In the rows, 100 means zero.
Each row has a class, written after it, and each block has its own classes.
98 111 107 97 101 99 98 99 100 103 102 100 103 100 101 98 100 101 111 99 100 102 100 98
<118>
112 92 99 98 102 101 99 103 100 100 100 100 99 99 101 98 102 98 100 101 95 102 100 95
<17>
106 99 111 99 101 103 89 99 105 89 104 103 99 100 101 101 100 98 97 101 97 105 94 95
<18>
111 91 103 100 102 102 96 100 102 90 101 99 103 99 101 98 100 97 92 101 93 104 97 95
<18>
97 103 106 98 102 97 100 98 101 98 100 98 110 94 100 97 104 99 105 100 97 102 101 100
<118>
124 96 100 98 97 101 95 95 101 96 105 97 94 105 101 98 103 101 105 102 91 100 102 91
<18>
108 103 100 101 97 103 98 100 101 92 109 101 97 102 97 105 98 102 105 101 103 99 94 96
<74>
112 101 103 101 101 102 104 99 101 91 102 96 97 101 102 102 100 100 100 101 100 102 92 97
<74>
98 97 110 95 107 98 100 101 97 103 96 108 97 104 103 100 104 97 104 101 103 105 91 90
<17>
102 112 114 101 102 99 97 97 104 90 100 98 102 94 101 101 100 101 105 102 102 100 98 104
<74>
107 93 102 101 103 101 106 102 100 93 97 98 96 97 103 101 102 99 96 103 98 103 95 98
<17>
98 109 106 99 102 97 103 98 99 99 98 97 109 99 101 97 101 100 110 99 102 101 98 100
<118>
109 93 95 100 100 99 109 99 96 102 99 97 101 104 100 98 101 100 109 102 97 105 101 92
<17>
96 107 103 97 102 96 100 101 99 108 95 98 100 100 102 96 102 98 103 97 101 97 102 103
<118>
91 90 96 99 102 100 106 100 98 100 104 102 107 101 96 103 102 99 98 100 101 105 91 90
<17>
108 101 103 99 100 101 102 98 99 95 104 100 92 103 99 104 101 100 105 101 102 102 92 93
<74>
103 104 105 98 98 99 100 98 101 95 101 97 101 96 98 98 104 99 106 99 98 101 98 98
<118>
103 95 102 98 102 103 98 101 100 104 100 101 98 103 102 99 103 98 100 101 94 107 99 93
<17>
110 105 100 99 100 99 106 99 100 100 100 92 97 100 100 99 103 100 106 99 99 99 97 99
<118>
98 107 106 99 101 99 99 99 100 100 96 97 103 97 102 96 102 98 108 98 100 101 102 103
<118>
103 99 106 98 102 105 94 99 102 99 100 101 98 105 103 99 103 97 98 99 95 108 93 92
<18>
104 103 102 98 99 99 99 98 100 94 106 98 101 94 96 100 102 100 107 99 99 98 100 98
<118>
96 102 104 99 100 100 103 98 100 98 102 96 110 97 99 97 100 100 109 100 96 107 101 96
<118>
98 104 106 97 101 97 98 98 100 98 101 101 106 96 98 98 103 99 108 101 99 101 100 97
<118>
107 104 105 99 100 101 96 99 101 92 104 102 90 100 99 105 101 101 104 100 105 97 94 98
<74>
94 107 107 98 103 97 102 99 99 97 100 99 104 97 99 99 102 99 110 100 103 103 96 100
<118>
106 106 112 99 102 103 90 101 104 99 98 101 101 100 106 97 97 98 101 101 95 105 103 101
<18>
102 93 96 96 100 100 101 99 100 102 105 103 94 97 95 103 103 101 99 101 95 102 99 93
<17>
96 99 99 100 100 103 98 100 102 99 100 98 97 96 99 100 100 99 93 100 95 102 102 100
<18>
101 104 108 98 101 100 95 98 102 97 102 102 92 100 100 104 102 100 99 100 101 100 93 97
<74>
115 100 108 101 100 102 94 101 101 90 101 100 106 97 102 96 99 97 108 102 97 102 101 99
<18>
94 109 101 99 99 99 103 100 99 103 99 95 101 99 98 98 101 100 108 96 102 97 100 104
<118>
90 109 106 99 101 99 102 99 100 102 98 97 104 95 100 97 101 100 108 99 99 103 102 101
<118>
108 99 102 102 99 104 101 102 102 90 102 96 95 98 100 102 98 99 99 101 97 104 95 100
<18>
100 98 106 100 104 100 103 100 98 90 99 101 96 96 99 102 102 100 106 102 105 103 92 98
<74>
83 96 110 99 107 98 105 100 99 99 90 102 109 95 103 96 101 96 96 102 99 110 97 98
<17>
114 105 112 100 100 103 93 99 103 90 100 97 96 98 104 98 100 98 105 101 97 104 97 100
<18>
104 103 102 99 100 98 101 99 98 99 99 98 98 97 99 99 103 100 107 99 100 100 101 101
<118>
109 101 103 100 101 101 105 100 100 91 103 96 95 99 99 103 103 99 103 100 104 99 89 97
<74>
123 82 91 100 99 103 100 100 99 101 105 105 98 112 101 101 100 100 95 103 95 104 96 85
<17>

A new block, with new classes.
95 102 95 110 100 111 102 101 99 92 102 102 102 96 108 104 97 100 104 93 103 99 117 100
<102>
100 100 100 113 99 105 98 99 101 86 98 103 100 94 110 80 99 100 104 90 111 109 132 95
<102>
100 103 97 113 95 104 101 99 103 91 98 107 100 95 110 77 100 98 103 94 113 105 119 101
<82>
106 104 90 111 96 104 98 100 102 80 96 113 97 89 113 63 97 96 97 93 110 103 135 99
<82>
95 102 98 113 97 104 101 98 110 87 99 105 99 96 114 83 99 95 100 96 110 103 109 99
<102>
91 102 92 123 100 108 99 100 107 74 102 106 100 89 113 73 102 102 102 89 116 108 124 94
<102>
100 99 101 114 101 106 103 99 107 100 102 110 98 94 113 92 99 93 103 97 111 107 107 99
<102>
102 100 94 111 96 103 96 99 102 82 99 111 100 88 107 72 97 96 97 98 110 103 115 98
<82>
91 99 101 110 96 105 100 97 107 83 101 107 96 98 114 64 101 96 103 95 116 105 129 96
<102>
95 104 107 106 97 105 97 96 106 95 104 102 100 99 114 73 99 95 104 96 108 107 106 95
<102>
96 103 87 120 99 106 100 99 99 76 103 107 101 88 108 74 97 102 101 97 116 105 122 93
<82>
102 102 93 116 97 105 98 98 103 74 98 110 99 89 108 69 99 98 97 96 113 103 121 96
<82>
